Below are the code and all the weights of a small trained network. Each question names an input and a target symbol and asks about switching units off, where a switched-off unit gives its printed mean instead of its output.

import numpy as np


def w(rows, s, z=0):
    codes = np.array(rows[::2]) - 128.0
    scale = np.full(codes.shape[1], s)
    scale[-1] = z or s
    return codes * scale


def softmax(a):
    e = np.exp(a - a.max(-1, keepdims=True))
    return e / e.sum(-1, keepdims=True)


def log_softmax(a):
    a = a - a.max(-1, keepdims=True)
    return a - np.log(np.exp(a).sum(-1, keepdims=True))


def net(x, mask):
    ids = ['ΔΠΦΩαεηθτ'.index(c) for c in x.split()]
    T = len(ids)
    res = E[ids] + P[:T]
    u = 0
    for l in range(3):
        r = res
        for j in range(2):
            rows = slice(4 * j, 4 * j + 4)
            q, k, v = (r @ M[l][rows].T for M in (Q, K, V))
            z = softmax(np.where(np.tri(T) > 0, q @ k.T / 4**0.5, -1e9)) @ v
            o = O[l][rows]
            res = res + np.where(mask[u + j], z, o[:, -1]) @ o[:, :-1]
        u += 2
    return log_softmax(res[-1] @ U[:, :-1].T + U[:, -1])


Q, K, V, O = {}, {}, {}, {}
E = w([
[167,98,111,109,69,74],'Δ',
[172,26,85,112,161,187],'Π',
[57,139,163,191,90,123],'Φ',
[177,31,81,140,49,184],'Ω',
[167,87,175,34,175,179],'α',
[175,67,128,149,141,60],'ε',
[69,111,131,175,146,75],'η',
[113,165,92,112,165,149],'θ',
[209,95,247,173,106,96],'τ',
],0.015)
P = w([
[6,2,153,81,76,168],'0',
[125,154,124,136,114,140],'1',
[113,156,129,160,107,135],'2',
[107,174,103,119,92,141],'3',
[156,189,73,128,100,146],'4',
[121,165,95,134,100,134],'5',
[128,162,52,108,73,153],'6',
],0.0068)
Q[0] = w([
[54,130,154,137,88,152],'0.h1',
[117,73,163,186,173,165],'0.h1',
[73,108,126,154,170,125],'0.h1',
[139,164,120,176,99,148],'0.h1',
[123,101,111,176,121,108],'0.h2',
[45,98,102,106,178,188],'0.h2',
[142,102,102,144,100,171],'0.h2',
[138,125,255,127,194,156],'0.h2',
],0.03)
K[0] = w([
[94,162,139,114,79,47],'0.h1',
[59,143,51,119,100,139],'0.h1',
[111,176,63,106,150,40],'0.h1',
[87,194,182,114,101,128],'0.h1',
[39,120,36,123,80,105],'0.h2',
[56,142,79,117,169,254],'0.h2',
[148,119,78,166,158,148],'0.h2',
[96,75,234,26,154,137],'0.h2',
],0.022)
V[0] = w([
[106,119,83,104,142,59],'0.h1',
[156,104,165,208,166,159],'0.h1',
[118,113,137,129,141,101],'0.h1',
[136,133,108,147,141,147],'0.h1',
[167,121,143,80,133,102],'0.h2',
[141,155,197,149,104,193],'0.h2',
[157,108,64,58,160,80],'0.h2',
[123,79,146,98,142,1],'0.h2',
],0.01)
O[0] = w([
[90,163,133,146,88,187,2],'0.h1',
[148,92,178,145,136,165,195],'0.h1',
[105,134,152,140,126,146,122],'0.h1',
[164,164,122,133,80,168,105],'0.h1',
[141,148,232,85,137,122,125],'0.h2',
[156,91,66,44,177,15,130],'0.h2',
[124,224,254,163,130,223,152],'0.h2',
[97,31,196,148,12,171,47],'0.h2',
],0.0054,0.0018)
Q[1] = w([
[53,152,124,49,126,162],'1.h1',
[153,87,213,163,113,21],'1.h1',
[25,144,63,55,144,196],'1.h1',
[109,185,52,107,89,170],'1.h1',
[169,165,250,203,182,24],'1.h2',
[52,209,103,82,192,226],'1.h2',
[201,112,247,206,102,179],'1.h2',
[130,141,212,4,97,94],'1.h2',
],0.019)
K[1] = w([
[165,194,180,150,132,112],'1.h1',
[71,90,146,74,75,134],'1.h1',
[217,203,166,149,135,134],'1.h1',
[204,163,125,145,90,124],'1.h1',
[32,98,190,79,126,152],'1.h2',
[175,254,99,93,176,99],'1.h2',
[125,55,141,65,61,182],'1.h2',
[155,83,170,60,119,15],'1.h2',
],0.024)
V[1] = w([
[119,144,23,20,38,151],'1.h1',
[168,46,103,220,208,121],'1.h1',
[132,183,124,197,75,178],'1.h1',
[150,127,127,74,151,174],'1.h1',
[145,116,143,94,124,123],'1.h2',
[97,152,86,255,154,131],'1.h2',
[142,109,125,139,156,93],'1.h2',
[90,115,92,79,174,160],'1.h2',
],0.0094)
O[1] = w([
[65,173,137,1,72,70,253],'1.h1',
[158,160,117,164,228,149,174],'1.h1',
[56,87,135,142,136,76,60],'1.h1',
[151,182,151,139,110,137,185],'1.h1',
[104,100,127,137,147,98,138],'1.h2',
[206,203,130,94,74,229,85],'1.h2',
[107,128,109,128,92,121,120],'1.h2',
[117,162,189,129,168,101,209],'1.h2',
],0.0096,0.004)
Q[2] = w([
[95,153,41,79,152,140],'2.h1',
[175,151,141,137,95,123],'2.h1',
[89,170,62,221,104,113],'2.h1',
[123,98,74,55,237,166],'2.h1',
[122,101,172,126,205,209],'2.h2',
[5,245,95,132,188,160],'2.h2',
[101,60,175,176,121,64],'2.h2',
[113,85,133,25,183,158],'2.h2',
],0.021)
K[2] = w([
[188,173,71,101,140,49],'2.h1',
[129,123,116,125,108,165],'2.h1',
[76,192,52,234,113,111],'2.h1',
[236,73,108,105,169,61],'2.h1',
[198,149,218,111,172,106],'2.h2',
[49,229,60,96,251,149],'2.h2',
[48,81,179,143,140,100],'2.h2',
[219,31,116,51,172,110],'2.h2',
],0.02)
V[2] = w([
[87,194,22,140,206,75],'2.h1',
[75,91,89,107,156,152],'2.h1',
[52,90,78,29,194,254],'2.h1',
[208,98,114,99,119,79],'2.h1',
[169,169,173,194,63,34],'2.h2',
[132,117,155,179,125,120],'2.h2',
[239,103,149,36,132,155],'2.h2',
[128,127,146,161,108,107],'2.h2',
],0.011)
O[2] = w([
[185,34,93,73,208,28,77],'2.h1',
[185,141,134,121,69,120,185],'2.h1',
[254,177,103,162,86,58,219],'2.h1',
[23,104,73,84,140,158,190],'2.h1',
[33,106,45,66,206,147,75],'2.h2',
[143,160,106,146,170,143,43],'2.h2',
[131,35,128,54,230,111,252],'2.h2',
[116,138,106,130,143,138,88],'2.h2',
],0.0096,0.0036)
U = w([
[80,121,127,135,86,113,15],'Δ',
[133,253,137,76,169,108,32],'Π',
[115,138,139,86,133,184,254],'Φ',
[92,105,232,131,140,93,161],'Ω',
[75,164,115,160,154,87,113],'α',
[130,118,131,157,106,164,65],'ε',
[193,87,152,112,134,205,55],'η',
[137,50,66,119,67,133,227],'θ',
[111,67,109,181,121,134,201],'τ',
],0.012,0.0024)

Each question gives the input, a string of symbols that net reads in full, and the target symbol t.
The units are the heads (4 rows each of Q, K, V and O). Each row of codes is followed by its name. A weight is (code - 128) times the scale printed after its matrix; where a second scale follows, it is the last column's (O and U).
mask holds one flag per head, layer by layer. A switched-off head (its flag False) gives its mean, the last column of its rows in O, instead of its output. The means were averaged over made-up inputs and are rounded, as every weight is.
A unit's drop is (log p(t) with every unit on - log p(t) with that unit switched off) / (log p(t) with every unit on - log p(t) with every unit switched off).
The circuit of an input: a set's keep is (log p(t) with only the set's units on - log p(t) with every unit switched off) / (log p(t) with every unit on - log p(t) with every unit switched off). Starting from all 6 units, units are removed one at a time, each time the one whose removal leaves the highest keep (on an exact tie, the one counted first), for as long as the keep stays at least 0.8.
circuit, biggest first: the units of the circuit, biggest drop first
unit that matters most: the unit with the biggest drop
which heads matter: for each layer, one digit per head in row order, 1 if its drop is at least 0.15 and else 0, layers parted by /
input Π τ α τ α, target Φ: unit that matters most : 0.h2
input ε Φ Ω τ θ Π Ω, target Φ: circuit, biggest first : [0.h1 2.h1 0.h2]
input τ Ω η η τ, target τ: circuit, biggest first : [1.h2 1.h1 0.h2]
input Ω Φ Φ, target Π: circuit, biggest first : [0.h2 1.h1 1.h2]
input τ Ω θ Φ Ω τ, target τ: circuit, biggest first : [1.h2 0.h2 1.h1]
input ε τ α ε τ Φ θ, target Φ: circuit, biggest first : [2.h1 0.h2]
input α Φ Φ η, target θ: which heads matter : 11 / 00 / 00
input τ Ω Φ, target η: circuit, biggest first : [0.h2 1.h1 1.h2 0.h1]
input θ Ω θ τ, target θ: which heads matter : 01 / 00 / 00
input α τ Φ Π Π Π τ, target α: which heads matter : 00 / 01 / 01
input Ω Φ Δ Φ, target θ: which heads matter : 01 / 11 / 00
input ε ε Φ, target τ: circuit, biggest first : [0.h2 1.h1]
input θ Ω α Φ Φ τ Π, target Φ: which heads matter : 01 / 00 / 10
input Ω α η θ τ ε Δ, target Ω: circuit, biggest first : [1.h1 2.h2 0.h2]
input Π Φ τ Δ, target Π: unit that matters most : 0.h1
input η θ η, target ε: which heads matter : 11 / 00 / 10
input ε τ α Φ Δ Ω θ, target Φ: which heads matter : 11 / 00 / 10
input η Δ Φ θ θ Φ Π, target η: which heads matter : 01 / 01 / 01
input α τ Δ Δ, target α: circuit, biggest first : [1.h2 2.h2 0.h2]
input α θ τ Π, target Φ: unit that matters most : 2.h1
input α Φ Δ Δ θ ε, target α: circuit, biggest first : [1.h2 2.h2]
input Ω ε θ η τ ε, target Ω: circuit, biggest first : [1.h1 2.h2 0.h2]
input Ω θ η ε, target Ω: which heads matter : 00 / 10 / 01
input Δ Ω Ω Ω α η, target Π: which heads matter : 10 / 01 / 00
